[[127 119 131 125 134 129 119 139 132 119 117 130 131 117 132]
 [116 130 127 124 117 121 142 137 136 123 133 127 119 135 125]
 [132 124 128 122 139 124 122 129 140 127 123 131 141 129 138]
 [127 122 130 124 122 136 117 114 123 146 126 134 119 122 118]
 [139 125 134 121 140 127 108 132 116 107 136 117 145 136 142]
 [133 138 129 132 124 122 139 137 124 116 120 120 139 112 124]
 [130 137 136 121 131 134 129 120 125 123 134 116 133 127 122]
 [138 142 138 132 145 142 131 111 137 125 126 142 142 126 136]
 [123 140 131 117 124 133 137 139 130 144 117 126 131 110 120]
 [120 136 145 126 120 118 135 124 116 121 138 114 134 132 133]] >> 120

[[117 134 143 104 139 136 133 131 130]
 [125 133 130 104 120 145 145 141 113]
 [115 133 143 134 142 125 125 127 103]
 [130 127 133 120 122 158 152 122 137]
 [113 130 129 115 138 150 143 124 119]
 [144 117 122 146 126 105 106 133 123]
 [146 115 126 147 118 114 107 131 131]
 [113 132 145 132 155 147 137 133 116]] >> 131

[[125 120 138 126 121 120 124 124 130 123]
 [128 134 118 131 135 133 131 126 126 134]
 [134 128 128 129 133 129 133 133 127 132]
 [114 134 130 124 116 120 118 141 122 128]
 [128 125 124 130 126 132 132 111 130 123]
 [128 134 127 126 126 126 124 128 134 131]
 [140 147 105 133 149 144 133 130 137 140]
 [138 127 121 135 131 138 139 105 132 130]
 [125 126 136 128 117 122 115 123 134 126]] >> 130

[[114 117 139 123 141 133 140 130 131 136 134 135 128]
 [135 120 134 109 131 130 106 139 119 132 135 128 132]
 [120 130 132 127 128 128 125 130 124 122 128 129 126]
 [120 126 128 124 126 126 141 130 128 132 126 131 126]
 [130 133 126 127 126 127 114 132 125 120 129 130 128]
 [136 128 132 124 126 138 135 140 112 122 131 131 122]] >> 128

[[140 120 138 125 109 123 122 116 117]
 [128 129 138 134 141 131 128 117 154]
 [142 120 135 126 108 122 123 117 115]
 [135 124 146 125 116 126 120 114 128]
 [144 120 131 129 108 122 125 118 113]] >> 128

[[126 144 129 136 130 121 133 125 139 135 125 123 115 132]
 [147 131 117 121 113 130 126 134 132 127 130 138 134 117]
 [119 134 141 134 128 123 127 138 136 134 133 116 122 134]
 [110 114 131 112 138 131 128 132 111 118 126 121 135 115]
 [118 121 132 143 140 121 114 109 124 120 107 104 138 125]
 [125 140 115 134 130 119 117 113 138 140 108 123 112 148]
 [126 120 142 135 134 141 113 117 126 131 117 136 124 134]
 [136 119 140 145 129 133 114 124 124 116 135 138 121 127]
 [129 135 131 124 131 137 127 129 144 142 132 138 112 131]
 [123 117 130 134 117 145 112 119 119 123 128 122 141 122]
 [133 110 120 121 128 119 138 128 110 114 127 144 132 141]
 [125 126 117 122 135 129 115 114 128 131 109 127 118 139]] >> 141

[[116 140 154 149 145 145 111 113 141 118 112 121]
 [153 148 101 142 149 130 122 141 152 102 114 142]
 [144 109 125 100 116 129 148 139 105 139 124 118]
 [117 108 101 152 128 144 126 142 130 121 107 137]
 [139 114 119 100 132 126 123 131 143 131 134 128]
 [127  99 140 140 116 101 150 115 116 114 114 105]
 [111 149 138 132 124 121 121 131 123 122 140 113]
 [114 137 102 128 112 110 156 126 148 147 127 142]] >> 113

[[134 130 119 121 133 146 140 135 128 124 131 140]
 [135 133 138 139 126 141 134 140 117 121 116 147]
 [112 136 138 131 107 127 118 139 125 148 122 121]
 [137 124 130 130 135 130 134 136 117 128 128 136]
 [143 134 132 129 143 147 140 130 138 116 132 145]
 [142 117 131 121 138 144 142 119 139 114 135 132]
 [137 118 125 129 146 135 141 117 117 112 134 128]
 [140 125 143 110 115 125 142 140 133 136 128 120]
 [112 133 123 119 120 145 138 130 142 142 138 151]
 [142 123 133 133 138 139 146 129 124 119 124 139]] >> 151

[[142 121 140 134 138 122 140 123 119 118 118 140 124]
 [112 133 125 129 124 144 116 115 137 125 127 119 134]
 [145 128 131 139 137 114 143 129 112 130 127 138 127]
 [134 125 132 131 129 123 142 133 124 143 140 125 124]
 [145 135 135 126 130 102 144 137 124 135 124 144 106]
 [132 121 130 119 130 136 130 131 127 116 141 126 128]
 [126 131 136 128 122 124 132 129 115 131 134 143 123]
 [134 136 133 134 132 119 140 129 126 123 123 147 135]
 [129 126 131 135 126 135 124 117 133 121 136 128 129]] >> 135
---
[[123 109 132 106 115 132 123]
 [122 112 129 113 119 129 119]
 [124 115 123 117 120 127 123]] out 132

[[127 114 136 129 127 131 133]
 [154 133 106 126 122 121 117]
 [108 145 126 134 131 120 118]] out 136

[[128 135 137 140 107 152]
 [125 136 127 127 131 132]
 [130 123 129 129 119 127]] out 137

[[121 136 131 117 132 121 151]
 [121 136 131 117 135 121 118]
 [105 136 126 124 132 108 144]] out 131

[[154 136 124 133 133 132 144]
 [120 143 126 128 124 152 131]
 [128 143 129 131 125 147 134]] out 124

[[143 149 147 120]
 [145 118 132 120]
 [140 134 153 122]] out 147

[[107 135 134 126 132]
 [105 108 106 145 126]
 [141 143 128 123 143]] out 134

[[138 146 133 115]
 [121 117 110 146]
 [149 137 143 137]] out 133
